Below are the code and all the weights of a small trained network. Each question names an input and a class and asks about switching units off, where a switched-off unit gives its printed mean instead of its output.

import numpy as np


def w(rows, s, z=0):
    codes = np.array(rows[::2]) - 128.0
    scale = np.full(codes.shape[1], s)
    scale[-1] = z or s
    return codes * scale


def norm(h):
    return h / np.sqrt((h * h).mean(-1, keepdims=True) + 1e-5)


def f(y):
    return y / 2 * (1 + np.tanh(0.7978845608 * (y + 0.044715 * y**3)))


def log_softmax(a):
    a = a - a.max(-1, keepdims=True)
    return a - np.log(np.exp(a).sum(-1, keepdims=True))


def net(x, mask):
    res = np.array(x, float).reshape(1, 5) / 4 @ E
    u = 0
    for l in range(3):
        y = f(norm(res) @ A[l][:, :-1].T + A[l][:, -1])
        res = res + np.where(mask[u : u + 11], y, B[l][:, -1]) @ B[l][:, :-1]
        u += 11
    return log_softmax(norm(res)[-1] @ U[:, :-1].T + U[:, -1])


A, B = {}, {}
E = w([
[126,142,125,239],'x0',
[9,29,226,132],'x1',
[38,140,53,129],'x2',
[166,1,56,156],'x3',
[125,124,131,126],'x4',
],0.0059)
A[0] = w([
[104,157,147,120,39],'L0N0',
[169,147,60,94,5],'L0N1',
[81,106,77,91,48],'L0N2',
[160,192,4,126,51],'L0N3',
[125,131,119,226,72],'L0N4',
[138,141,148,207,36],'L0N5',
[119,123,183,110,174],'L0N6',
[116,142,122,221,69],'L0N7',
[52,155,104,248,30],'L0N8',
[144,34,19,105,63],'L0N9',
[114,93,100,18,121],'L0N10',
],0.012,0.0028)
B[0] = w([
[122,137,105,160,125],'L0N0',
[136,136,177,118,180],'L0N1',
[63,123,118,110,148],'L0N2',
[220,113,247,134,253],'L0N3',
[133,154,85,39,163],'L0N4',
[121,92,117,55,144],'L0N5',
[153,97,120,102,173],'L0N6',
[140,143,99,23,158],'L0N7',
[129,118,125,92,188],'L0N8',
[153,108,54,165,247],'L0N9',
[131,157,111,54,205],'L0N10',
],0.011,0.0054)
A[1] = w([
[166,147,120,101,249],'L1N0',
[82,71,131,185,158],'L1N1',
[162,148,71,211,97],'L1N2',
[250,72,170,98,146],'L1N3',
[211,153,197,197,75],'L1N4',
[101,135,37,105,112],'L1N5',
[122,136,48,137,121],'L1N6',
[149,232,114,182,21],'L1N7',
[177,139,151,97,165],'L1N8',
[60,229,208,136,249],'L1N9',
[140,254,162,47,155],'L1N10',
],0.0098,0.002)
B[1] = w([
[93,183,81,151,177],'L1N0',
[219,179,160,95,133],'L1N1',
[116,102,181,188,134],'L1N2',
[47,248,102,115,254],'L1N3',
[53,73,227,221,193],'L1N4',
[84,219,170,141,149],'L1N5',
[118,155,109,120,136],'L1N6',
[222,56,137,127,132],'L1N7',
[76,176,101,172,182],'L1N8',
[187,21,2,203,170],'L1N9',
[138,128,33,134,212],'L1N10',
],0.007,0.0092)
A[2] = w([
[43,208,136,122,108],'L2N0',
[77,74,125,138,101],'L2N1',
[157,122,133,122,26],'L2N2',
[50,113,183,246,147],'L2N3',
[131,61,123,57,104],'L2N4',
[89,116,131,122,2],'L2N5',
[133,146,74,184,206],'L2N6',
[130,60,107,75,74],'L2N7',
[59,23,122,115,135],'L2N8',
[84,100,153,28,132],'L2N9',
[104,116,207,116,101],'L2N10',
],0.012,0.0036)
B[2] = w([
[49,110,110,187,218],'L2N0',
[220,144,161,212,146],'L2N1',
[152,148,145,139,103],'L2N2',
[96,126,50,118,205],'L2N3',
[198,141,115,102,183],'L2N4',
[129,173,158,95,110],'L2N5',
[100,1,115,97,253],'L2N6',
[175,174,59,138,175],'L2N7',
[189,167,197,164,210],'L2N8',
[122,203,146,165,216],'L2N9',
[96,194,85,230,142],'L2N10',
],0.008,0.0051)
U = w([
[236,182,200,228,138],'0',
[155,188,62,32,130],'1',
[207,39,60,169,159],'2',
[124,138,86,165,221],'3',
[72,133,106,162,204],'4',
[91,83,153,128,46],'5',
[108,46,251,42,2],'6',
[98,31,247,87,11],'7',
],0.013,0.0083)

Each question gives the input, the list of numbers given to net, and the class t.
The units are the neurons (one row each of A and B). Each row of codes is followed by its name. A weight is (code - 128) times the scale printed after its matrix; where a second scale follows, it is the last column's (A, B and U).
mask holds one flag per neuron, layer by layer. A switched-off neuron (its flag False) gives its mean, the last column of its row in B, instead of its output. The means were averaged over made-up inputs and are rounded, as every weight is.
A unit's drop is (log p(t) with every unit on - log p(t) with that unit switched off) / (log p(t) with every unit on - log p(t) with every unit switched off).
The circuit of an input: a set's keep is (log p(t) with only the set's units on - log p(t) with every unit switched off) / (log p(t) with every unit on - log p(t) with every unit switched off). Starting from the 12 units with the biggest drops (on a tie, the unit counted first), units are removed one at a time, each time the one whose removal leaves the highest keep (on an exact tie, the one counted first), for as long as the keep stays at least 0.8.
circuit, biggest first: the units of the circuit, biggest drop first
most important unit: the unit with the biggest drop
k most important neurons: the k neurons with the biggest drops, biggest first
top k neurons in layer l: the k neurons of layer l with the biggest drops, biggest first
input [5,6,-2,-2,1], class 0: most important unit : L0N3
input [4,-4,1,-5,5], class 2: 2 most important neurons : (L1N9 L1N10)
input [7,-1,-6,-7,7], class 1: 3 most important neurons : (L0N5 L0N3 L0N7)
input [-2,4,6,-8,5], class 2: circuit, biggest first : (L1N9 L1N3)
input [7,7,5,-3,-4], class 0: 4 most important neurons : (L1N3 L2N8 L0N10 L0N9)
input [-1,6,-2,-4,-3], class 0: 3 most important neurons : (L0N6 L0N3 L2N8)
input [7,7,8,8,-2], class 2: top 3 neurons in layer 0 : (L0N9 L0N3 L0N10)
input [6,-7,2,1,1], class 0: 2 most important neurons : (L0N3 L1N4)
input [-2,5,-8,4,8], class 3: 2 most important neurons : (L1N3 L1N9)
input [8,-8,4,4,3], class 0: top 2 neurons in layer 1 : (L1N4 L1N9)
input [7,3,-5,-8,-6], class 2: 2 most important neurons : (L1N9 L0N3)
input [8,-1,4,-7,8], class 1: circuit, biggest first : (L0N7 L0N8)
input [-4,7,-8,2,-6], class 4: top 2 neurons in layer 0 : (L0N2 L0N5)
input [6,-8,1,-4,-4], class 0: circuit, biggest first : (L0N3)
input [7,0,5,-6,2], class 1: top 3 neurons in layer 0 : (L0N7 L0N8 L0N4)
input [0,-6,5,6,4], class 0: top 3 neurons in layer 0 : (L0N3 L0N1 L0N5)
input [7,-3,-2,7,-4], class 1: 2 most important neurons : (L0N4 L0N7)
input [5,-1,-8,7,7], class 4: top 3 neurons in layer 1 : (L1N3 L1N9 L1N7)
input [-4,-1,-7,-6,-5], class 4: top 2 neurons in layer 0 : (L0N6 L0N2)
input [-8,4,6,6,-8], class 1: most important unit : L0N10
input [1,-6,-8,4,7], class 4: 2 most important neurons : (L1N4 L1N3)
input [8,-8,7,0,-1], class 0: 2 most important neurons : (L0N3 L0N10)
input [-1,3,4,-7,6], class 2: 2 most important neurons : (L1N9 L1N3)
input [-1,4,-7,-4,-4], class 4: 2 most important neurons : (L0N6 L2N3)
